Below is a small trained network, with its code and all its weights. Each question gives an input and a class and asks what happens when units are switched off, that is, made to give their printed mean instead of their output.

import numpy as np


def w(rows, s, z=0):
    codes = np.array(rows[::2]) - 128.0
    scale = np.full(codes.shape[1], s)
    scale[-1] = z or s
    return codes * scale


def f(y):
    return np.maximum(y, 0)


def log_softmax(a):
    a = a - a.max(-1, keepdims=True)
    return a - np.log(np.exp(a).sum(-1, keepdims=True))


def net(x, mask):
    res = np.array(x, float).reshape(1, 7) / 4 @ E
    y = f(res @ A[0][:, :-1].T + A[0][:, -1])
    res = res + np.where(mask, y, B[0][:, -1]) @ B[0][:, :-1]
    return log_softmax(res[-1] @ U[:, :-1].T + U[:, -1])


A, B = {}, {}
E = w([
[254,73,185,146,144,141],'x0',
[143,10,11,59,93,89],'x1',
[152,155,174,129,98,92],'x2',
[175,234,49,100,227,147],'x3',
[229,99,126,240,29,92],'x4',
[102,108,150,40,111,229],'x5',
[152,191,96,8,43,71],'x6',
],0.0098)
A[0] = w([
[104,122,74,167,106,69,124],'neuron 0',
[100,132,74,142,115,53,178],'neuron 1',
[108,178,193,119,141,148,161],'neuron 2',
[126,120,104,183,189,195,200],'neuron 3',
[186,94,152,92,135,141,200],'neuron 4',
[122,76,39,117,136,120,253],'neuron 5',
[153,102,143,145,70,98,153],'neuron 6',
[145,217,79,73,116,85,110],'neuron 7',
[134,105,97,143,94,25,104],'neuron 8',
[104,52,106,115,104,164,199],'neuron 9',
[248,96,186,87,157,131,173],'neuron 10',
[103,77,129,111,91,109,110],'neuron 11',
[71,160,196,165,172,124,180],'neuron 12',
[87,127,88,151,67,96,165],'neuron 13',
[128,140,133,184,82,96,146],'neuron 14',
[80,83,71,64,152,171,126],'neuron 15',
[87,167,151,102,235,124,156],'neuron 16',
[145,140,187,127,52,90,170],'neuron 17',
[90,97,74,93,142,168,170],'neuron 18',
[214,105,128,77,118,76,184],'neuron 19',
[150,178,55,123,102,138,148],'neuron 20',
[177,118,67,146,155,164,139],'neuron 21',
[178,136,185,124,74,142,133],'neuron 22',
[122,180,116,118,131,136,154],'neuron 23',
[117,173,143,125,139,196,125],'neuron 24',
[107,138,192,201,56,149,139],'neuron 25',
[179,93,102,158,198,183,149],'neuron 26',
[147,142,234,120,98,116,172],'neuron 27',
[81,104,158,118,134,174,166],'neuron 28',
[105,192,58,58,95,134,146],'neuron 29',
[80,172,108,127,220,127,193],'neuron 30',
[166,95,66,154,120,77,157],'neuron 31',
[142,79,73,184,120,59,161],'neuron 32',
],0.014,0.0063)
B[0] = w([
[158,55,68,74,145,97,204],'neuron 0',
[189,69,34,55,133,143,219],'neuron 1',
[57,106,85,162,129,120,217],'neuron 2',
[132,182,166,151,215,182,236],'neuron 3',
[135,164,204,184,106,59,205],'neuron 4',
[166,139,174,56,148,126,244],'neuron 5',
[132,64,150,166,113,152,222],'neuron 6',
[121,176,60,98,76,85,233],'neuron 7',
[187,65,115,96,105,122,226],'neuron 8',
[126,110,181,105,115,163,225],'neuron 9',
[157,153,174,192,130,52,240],'neuron 10',
[98,71,153,129,102,124,198],'neuron 11',
[54,78,83,179,194,140,242],'neuron 12',
[145,81,114,88,113,158,215],'neuron 13',
[117,75,112,137,122,157,211],'neuron 14',
[61,153,204,16,70,111,236],'neuron 15',
[70,123,102,116,187,50,251],'neuron 16',
[135,127,119,185,40,152,235],'neuron 17',
[93,158,193,22,150,121,215],'neuron 18',
[184,132,159,115,72,53,230],'neuron 19',
[161,160,88,71,109,121,198],'neuron 20',
[206,198,156,110,163,165,189],'neuron 21',
[106,76,148,191,93,98,209],'neuron 22',
[120,143,65,146,147,133,182],'neuron 23',
[123,127,112,121,168,110,198],'neuron 24',
[92,106,83,218,109,232,253],'neuron 25',
[187,211,200,156,180,174,220],'neuron 26',
[83,80,97,199,74,125,232],'neuron 27',
[49,119,153,134,165,145,205],'neuron 28',
[121,200,95,42,67,99,249],'neuron 29',
[100,152,68,71,254,47,253],'neuron 30',
[250,86,141,78,155,136,220],'neuron 31',
[186,76,120,100,149,145,237],'neuron 32',
],0.0085,0.014)
U = w([
[48,119,80,120,216,139,125],'0',
[46,77,221,46,74,179,109],'1',
[97,154,127,125,92,182,2],'2',
[138,77,172,176,24,123,163],'3',
[189,43,87,77,99,171,54],'4',
[69,73,84,190,71,254,192],'5',
[125,212,24,55,68,142,180],'6',
[191,190,168,129,159,209,144],'7',
],0.0099,0.0047)

Each question gives the input, the list of numbers given to net, and the class t.
The units are the neurons (one row each of A and B). Each row of codes is followed by its name. A weight is (code - 128) times the scale printed after its matrix; where a second scale follows, it is the last column's (A, B and U).
mask holds one flag per neuron, in row order. A switched-off neuron (its flag False) gives its mean, the last column of its row in B, instead of its output. The means were averaged over made-up inputs and are rounded, as every weight is.
A unit's drop is (log p(t) with every unit on - log p(t) with that unit switched off) / (log p(t) with every unit on - log p(t) with every unit switched off).
The circuit of an input: a set's keep is (log p(t) with only the set's units on - log p(t) with every unit switched off) / (log p(t) with every unit on - log p(t) with every unit switched off). Starting from the 12 units with the biggest drops (on a tie, the unit counted first), units are removed one at a time, each time the one whose removal leaves the highest keep (on an exact tie, the one counted first), for as long as the keep stays at least 0.8.
units of the circuit, in order: the units of the circuit, biggest drop first
top k neurons: the k neurons with the biggest drops, biggest first
drop of u: that unit's drop, to one decimal
input [3,1,-1,8,-2,4,-2], class 7: units of the circuit, in order	neuron 26
input [-2,-2,0,-2,0,-6,7], class 4: top 2 neurons	neuron 8; neuron 30
input [8,-3,7,4,-6,8,4], class 0: units of the circuit, in order	neuron 16; neuron 2
input [5,4,-8,3,-2,5,-3], class 7: top 2 neurons	neuron 26; neuron 21
input [-7,-3,-6,-6,0,-5,-2], class 5: top 2 neurons	neuron 25; neuron 16
input [2,-2,5,3,5,2,-3], class 3: units of the circuit, in order	neuron 10; neuron 30
input [-6,2,-1,-1,-7,1,0], class 1: top 2 neurons	neuron 15; neuron 18
input [-6,-2,1,-4,0,-5,2], class 4: top 3 neurons	neuron 1; neuron 0; neuron 8
input [3,4,-4,4,-1,8,-1], class 1: top 2 neurons	neuron 15; neuron 18
input [7,1,8,0,-7,1,8], class 3: top 3 neurons	neuron 10; neuron 30; neuron 4
input [6,-1,-2,-5,5,7,-3], class 3: top 2 neurons	neuron 10; neuron 4
input [3,7,-1,8,-6,7,0], class 6: drop of neuron 7	0.2
input [1,5,-2,0,5,0,-8], class 7: drop of neuron 5	0.0
input [-7,4,-5,0,4,0,4], class 4: units of the circuit, in order	neuron 31
input [7,0,-7,-5,0,2,-7], class 7: drop of neuron 26	0.1
